Here is a tiny trained network, its code and every weight. The questions are about switching its units off for an input and a class, where a switched-off unit gives its printed mean instead of its output.

import numpy as np


def w(rows, s, z=0):
    codes = np.array(rows[::2]) - 128.0
    scale = np.full(codes.shape[1], s)
    scale[-1] = z or s
    return codes * scale


def f(y):
    return y / 2 * (1 + np.tanh(0.7978845608 * (y + 0.044715 * y**3)))


def log_softmax(a):
    a = a - a.max(-1, keepdims=True)
    return a - np.log(np.exp(a).sum(-1, keepdims=True))


def net(x, mask):
    res = np.array(x, float).reshape(1, 5) / 4 @ E
    y = f(res @ A[0][:, :-1].T + A[0][:, -1])
    res = res + np.where(mask, y, B[0][:, -1]) @ B[0][:, :-1]
    return log_softmax(res[-1] @ U[:, :-1].T + U[:, -1])


A, B = {}, {}
E = w([
[125,127,121,125,144,87,113,151],'x0',
[134,163,83,142,206,164,243,202],'x1',
[110,107,121,117,135,128,126,138],'x2',
[248,47,197,97,165,61,183,76],'x3',
[128,121,165,128,136,157,115,149],'x4',
],0.013)
A[0] = w([
[149,137,126,144,155,155,104,100,102],'n1',
[226,32,177,112,173,97,194,81,122],'n2',
[168,78,146,138,152,75,150,114,146],'n3',
[53,220,72,171,91,171,91,181,119],'n4',
[123,137,162,111,109,133,111,114,57],'n5',
[119,76,180,119,48,93,49,69,4],'n6',
[134,157,117,139,197,154,246,191,43],'n7',
],0.011,0.0034)
B[0] = w([
[110,146,100,104,82,131,102,157,128],'n1',
[51,174,204,59,212,196,156,132,252],'n2',
[76,141,127,82,127,137,136,160,188],'n3',
[75,168,166,58,186,163,174,179,213],'n4',
[132,117,149,103,85,126,138,99,138],'n5',
[178,76,78,209,75,77,54,90,205],'n6',
[238,27,50,251,43,70,74,71,212],'n7',
],0.011,0.023)
U = w([
[1,249,205,42,248,204,207,161,252],'0',
[244,17,104,228,36,46,46,68,4],'1',
],0.0074,0.0013)

Each question gives the input, the list of numbers given to net, and the class t.
The units are the neurons (one row each of A and B). Each row of codes is followed by its name. A weight is (code - 128) times the scale printed after its matrix; where a second scale follows, it is the last column's (A, B and U).
mask holds one flag per neuron, in row order. A switched-off neuron (its flag False) gives its mean, the last column of its row in B, instead of its output. The means were averaged over made-up inputs and are rounded, as every weight is.
A unit's drop is (log p(t) with every unit on - log p(t) with that unit switched off) / (log p(t) with every unit on - log p(t) with every unit switched off).
The circuit of an input: a set's keep is (log p(t) with only the set's units on - log p(t) with every unit switched off) / (log p(t) with every unit on - log p(t) with every unit switched off). Starting from all 7 units, units are removed one at a time, each time the one whose removal leaves the highest keep (on an exact tie, the one counted first), for as long as the keep stays at least 0.8.
units of the circuit, in order: the units of the circuit, biggest drop first
most important unit: the unit with the biggest drop
top k neurons: the k neurons with the biggest drops, biggest first
drop of u: that unit's drop, to one decimal
input [1,8,1,-3,5], class 1: units of the circuit, in order	n7
input [-1,-5,5,7,-3], class 0: top 2 neurons	n2, n7
input [-6,4,-8,3,8], class 1: top 2 neurons	n7, n4
input [-6,-6,-8,6,-3], class 0: top 2 neurons	n2, n7
input [-1,-2,-4,1,5], class 1: top 3 neurons	n2, n4, n3
input [-2,-5,2,-4,3], class 1: top 2 neurons	n2, n6
input [0,5,1,4,-5], class 1: top 2 neurons	n7, n4
input [5,4,6,-2,-2], class 1: top 2 neurons	n2, n7
input [1,1,4,0,6], class 1: top 3 neurons	n2, n4, n3
input [-1,2,8,0,-8], class 1: drop of n2	1.9
input [7,3,1,7,-7], class 0: drop of n2	0.3
input [2,-6,7,8,0], class 0: drop of n7	0.1
input [-5,-4,-6,7,-6], class 0: drop of n2	1.3
input [6,-2,0,4,-5], class 0: most important unit	n7
